Below is a small trained network, with its code and all its weights. Each question gives an input and a target symbol and asks what happens when units are switched off, that is, made to give their printed mean instead of their output.

import numpy as np


def w(rows, s, z=0):
    codes = np.array(rows[::2]) - 128.0
    scale = np.full(codes.shape[1], s)
    scale[-1] = z or s
    return codes * scale


def f(y):
    return np.maximum(y, 0)


def softmax(a):
    e = np.exp(a - a.max(-1, keepdims=True))
    return e / e.sum(-1, keepdims=True)


def log_softmax(a):
    a = a - a.max(-1, keepdims=True)
    return a - np.log(np.exp(a).sum(-1, keepdims=True))


def net(x, mask):
    ids = ['Παβγεζηθλμξτψω'.index(c) for c in x.split()]
    T = len(ids)
    res = E[ids] + P[:T]
    u = 0
    for l in range(2):
        r = res
        for j in range(3):
            rows = slice(3 * j, 3 * j + 3)
            q, k, v = (r @ M[l][rows].T for M in (Q, K, V))
            z = softmax(np.where(np.tri(T) > 0, q @ k.T / 3**0.5, -1e9)) @ v
            o = O[l][rows]
            res = res + np.where(mask[u + j], z, o[:, -1]) @ o[:, :-1]
        u += 3
        y = f(res @ A[l][:, :-1].T + A[l][:, -1])
        res = res + np.where(mask[u : u + 12], y, B[l][:, -1]) @ B[l][:, :-1]
        u += 12
    return log_softmax(res[-1] @ U[:, :-1].T + U[:, -1])


Q, K, V, O, A, B = {}, {}, {}, {}, {}, {}
E = w([
[143,129,153],'Π',
[137,209,136],'α',
[103,65,172],'β',
[170,108,174],'γ',
[193,131,186],'ε',
[165,132,165],'ζ',
[186,97,186],'η',
[162,100,162],'θ',
[148,158,149],'λ',
[153,100,5],'μ',
[139,159,68],'ξ',
[151,109,62],'τ',
[87,61,186],'ψ',
[151,154,166],'ω',
],0.016)
P = w([
[254,61,115],'0',
[66,90,201],'1',
[141,120,100],'2',
[168,203,124],'3',
[54,104,204],'4',
[138,123,100],'5',
[174,240,121],'6',
[41,114,200],'7',
[134,128,99],'8',
[174,254,116],'9',
[54,99,211],'10',
],0.009)
Q[0] = w([
[138,89,100],'L0H1',
[141,136,165],'L0H1',
[132,118,113],'L0H1',
[129,43,4],'L0H2',
[124,106,137],'L0H2',
[165,130,140],'L0H2',
[135,146,138],'L0H3',
[149,157,161],'L0H3',
[112,94,126],'L0H3',
],0.023)
K[0] = w([
[182,109,165],'L0H1',
[125,167,101],'L0H1',
[137,115,143],'L0H1',
[253,127,23],'L0H2',
[165,98,113],'L0H2',
[138,195,174],'L0H2',
[112,126,138],'L0H3',
[111,90,141],'L0H3',
[164,103,84],'L0H3',
],0.018)
V[0] = w([
[139,63,117],'L0H1',
[128,140,139],'L0H1',
[125,200,168],'L0H1',
[117,112,137],'L0H2',
[180,181,70],'L0H2',
[81,75,168],'L0H2',
[169,112,76],'L0H3',
[29,75,150],'L0H3',
[4,85,170],'L0H3',
],0.0026)
O[0] = w([
[59,200,122,177],'L0H1',
[131,114,128,122],'L0H1',
[170,41,123,89],'L0H1',
[130,173,153,147],'L0H2',
[129,3,49,47],'L0H2',
[132,217,187,196],'L0H2',
[146,151,170,177],'L0H3',
[134,21,77,38],'L0H3',
[132,11,57,2],'L0H3',
],0.0026,0.00081)
A[0] = w([
[77,183,224,160],'L0N1',
[97,97,166,109],'L0N2',
[42,107,156,95],'L0N3',
[46,159,63,144],'L0N4',
[140,80,98,2],'L0N5',
[95,43,136,43],'L0N6',
[74,131,175,169],'L0N7',
[16,127,155,157],'L0N8',
[67,96,196,51],'L0N9',
[166,169,100,128],'L0N10',
[148,176,254,72],'L0N11',
[43,25,114,59],'L0N12',
],0.0084,0.0055)
B[0] = w([
[100,104,202,254],'L0N1',
[146,159,136,159],'L0N2',
[119,136,81,158],'L0N3',
[96,66,161,173],'L0N4',
[123,218,166,130],'L0N5',
[188,163,68,138],'L0N6',
[160,93,160,199],'L0N7',
[164,88,70,191],'L0N8',
[96,187,122,166],'L0N9',
[121,176,126,184],'L0N10',
[115,103,6,232],'L0N11',
[132,134,200,150],'L0N12',
],0.022,0.0048)
Q[1] = w([
[139,141,132],'L1H1',
[125,128,115],'L1H1',
[97,1,177],'L1H1',
[184,125,170],'L1H2',
[120,94,129],'L1H2',
[75,23,138],'L1H2',
[47,91,176],'L1H3',
[116,81,92],'L1H3',
[114,83,201],'L1H3',
],0.031)
K[1] = w([
[94,67,110],'L1H1',
[119,110,147],'L1H1',
[233,179,136],'L1H1',
[88,96,242],'L1H2',
[161,128,129],'L1H2',
[254,118,102],'L1H2',
[203,205,143],'L1H3',
[174,110,67],'L1H3',
[199,146,206],'L1H3',
],0.025)
V[1] = w([
[165,168,121],'L1H1',
[43,65,128],'L1H1',
[172,108,160],'L1H1',
[33,172,152],'L1H2',
[77,147,66],'L1H2',
[89,154,255],'L1H2',
[100,34,105],'L1H3',
[34,58,2],'L1H3',
[153,63,177],'L1H3',
],0.0095)
O[1] = w([
[80,107,129,138],'L1H1',
[219,177,110,91],'L1H1',
[127,111,161,170],'L1H1',
[145,155,209,3],'L1H2',
[79,139,170,107],'L1H2',
[226,148,171,4],'L1H2',
[146,88,68,193],'L1H3',
[90,110,9,187],'L1H3',
[173,90,126,167],'L1H3',
],0.012,0.0071)
A[1] = w([
[216,151,177,132],'L1N1',
[41,173,76,56],'L1N2',
[138,1,142,90],'L1N3',
[126,110,43,53],'L1N4',
[143,126,153,255],'L1N5',
[52,68,242,86],'L1N6',
[167,138,38,28],'L1N7',
[191,86,253,77],'L1N8',
[71,189,230,4],'L1N9',
[66,234,96,70],'L1N10',
[108,97,174,231],'L1N11',
[146,195,103,171],'L1N12',
],0.0089,0.0067)
B[1] = w([
[131,39,95,151],'L1N1',
[142,192,130,228],'L1N2',
[163,120,229,235],'L1N3',
[216,118,138,248],'L1N4',
[4,100,144,154],'L1N5',
[173,160,57,201],'L1N6',
[32,157,159,211],'L1N7',
[141,251,108,155],'L1N8',
[217,29,170,137],'L1N9',
[132,66,114,154],'L1N10',
[39,108,100,183],'L1N11',
[161,101,112,160],'L1N12',
],0.023,0.016)
U = w([
[26,81,176,133],'Π',
[105,26,62,129],'α',
[70,151,212,113],'β',
[200,58,134,63],'γ',
[201,176,168,19],'ε',
[117,100,155,169],'ζ',
[177,107,188,52],'η',
[108,52,183,107],'θ',
[1,103,129,125],'λ',
[149,151,67,161],'μ',
[19,162,104,107],'ξ',
[150,142,155,148],'τ',
[68,196,182,90],'ψ',
[120,109,123,254],'ω',
],0.0087,0.0085)

Each question gives the input, a string of symbols that net reads in full, and the target symbol t.
The units are the heads (3 rows each of Q, K, V and O) and the neurons (one row each of A and B). Each row of codes is followed by its name. A weight is (code - 128) times the scale printed after its matrix; where a second scale follows, it is the last column's (O, A, B and U).
mask holds one flag per unit, layer by layer, with each layer's heads first. A switched-off unit (its flag False) gives its mean, the last column of its rows in O or B, instead of its output. The means were averaged over made-up inputs and are rounded, as every weight is.
A unit's drop is (log p(t) with every unit on - log p(t) with that unit switched off) / (log p(t) with every unit on - log p(t) with every unit switched off).
The circuit of an input: a set's keep is (log p(t) with only the set's units on - log p(t) with every unit switched off) / (log p(t) with every unit on - log p(t) with every unit switched off). Starting from the 12 units with the biggest drops (on a tie, the unit counted first), units are removed one at a time, each time the one whose removal leaves the highest keep (on an exact tie, the one counted first), for as long as the keep stays at least 0.8.
circuit, biggest first: the units of the circuit, biggest drop first
unit that matters most: the unit with the biggest drop
top k neurons: the k neurons with the biggest drops, biggest first
heads that matter: for each layer, one digit per head in row order, 1 if its drop is at least 0.15 and else 0, layers parted by /
input ε γ α τ μ τ η, target μ: top 3 neurons => [L1N3; L0N1; L1N4]
input μ γ β μ θ η ψ θ ψ, target ψ: top 3 neurons => [L1N8; L0N12; L0N11]
input Π ζ μ λ θ ψ ε μ ξ ξ ξ, target Π: circuit, biggest first => [L1H3; L0N4; L1N4; L1N2]
input β μ τ γ β γ μ Π λ, target α: top 2 neurons => [L0N11; L0N4]
input ξ α Π ε Π τ ω θ λ η ψ, target ξ: circuit, biggest first => [L1H3; L1N4; L1N6; L1N11]
input μ τ μ ζ ψ Π, target ξ: top 3 neurons => [L0N11; L1N4; L1N8]
input μ λ θ Π θ μ ω ξ, target μ: top 4 neurons => [L1N6; L0N1; L1N2; L1N7]
input γ μ λ θ τ μ μ ω ω λ μ, target γ: circuit, biggest first => [L1N7; L0N4; L1H3]
input α μ μ β θ ω λ μ α λ, target α: circuit, biggest first => [L1H2; L1N3; L1N1; L1N2]
input β ξ ξ λ ψ μ ξ μ μ ε θ, target β: unit that matters most => L0N11
input θ θ ψ γ λ θ θ ζ, target θ: top 4 neurons => [L0N11; L0N1; L1N3; L1N7]
input Π μ μ β λ α α ξ α ζ, target α: circuit, biggest first => [L1H2; L1N3; L1N2; L1N1]
input ω μ γ, target θ: circuit, biggest first => [L1N6; L1N2]
input μ τ μ η α, target μ: circuit, biggest first => [L1N6; L1N7; L1H3; L1H2]
input ξ τ μ ξ ψ λ λ ω γ μ λ, target ξ: circuit, biggest first => [L1H3; L1N4; L1N6; L1N11]
input γ θ ψ Π ε ε α, target α: top 4 neurons => [L0N11; L0N1; L1N3; L0N8]
input μ ε μ ζ θ ξ Π ε, target μ: unit that matters most => L0N1
input λ ζ α τ λ μ ε μ λ γ, target μ: top 3 neurons => [L0N11; L0N1; L1N3]
input ψ τ μ θ ζ η θ β ω, target λ: circuit, biggest first => [L1N4; L0N8; L1N3]
input μ θ μ μ ζ, target μ: unit that matters most => L0N1
input θ ξ γ Π θ ξ β Π μ θ, target μ: top 4 neurons => [L1N3; L1N4; L0N4; L0N1]
input θ α ξ α θ, target θ: heads that matter => 001 / 011
input θ α Π η μ μ ω μ γ ω ε, target θ: top 3 neurons => [L0N11; L0N1; L1N3]
input μ Π ξ β λ γ ζ Π τ η, target μ: top 4 neurons => [L1N3; L0N11; L1N4; L1N11]
input ξ ω λ Π η ω, target λ: top 3 neurons => [L0N8; L1N4; L0N11]
input θ Π λ ω ξ ζ ζ Π α, target γ: top 3 neurons => [L1N9; L1N1; L0N11]
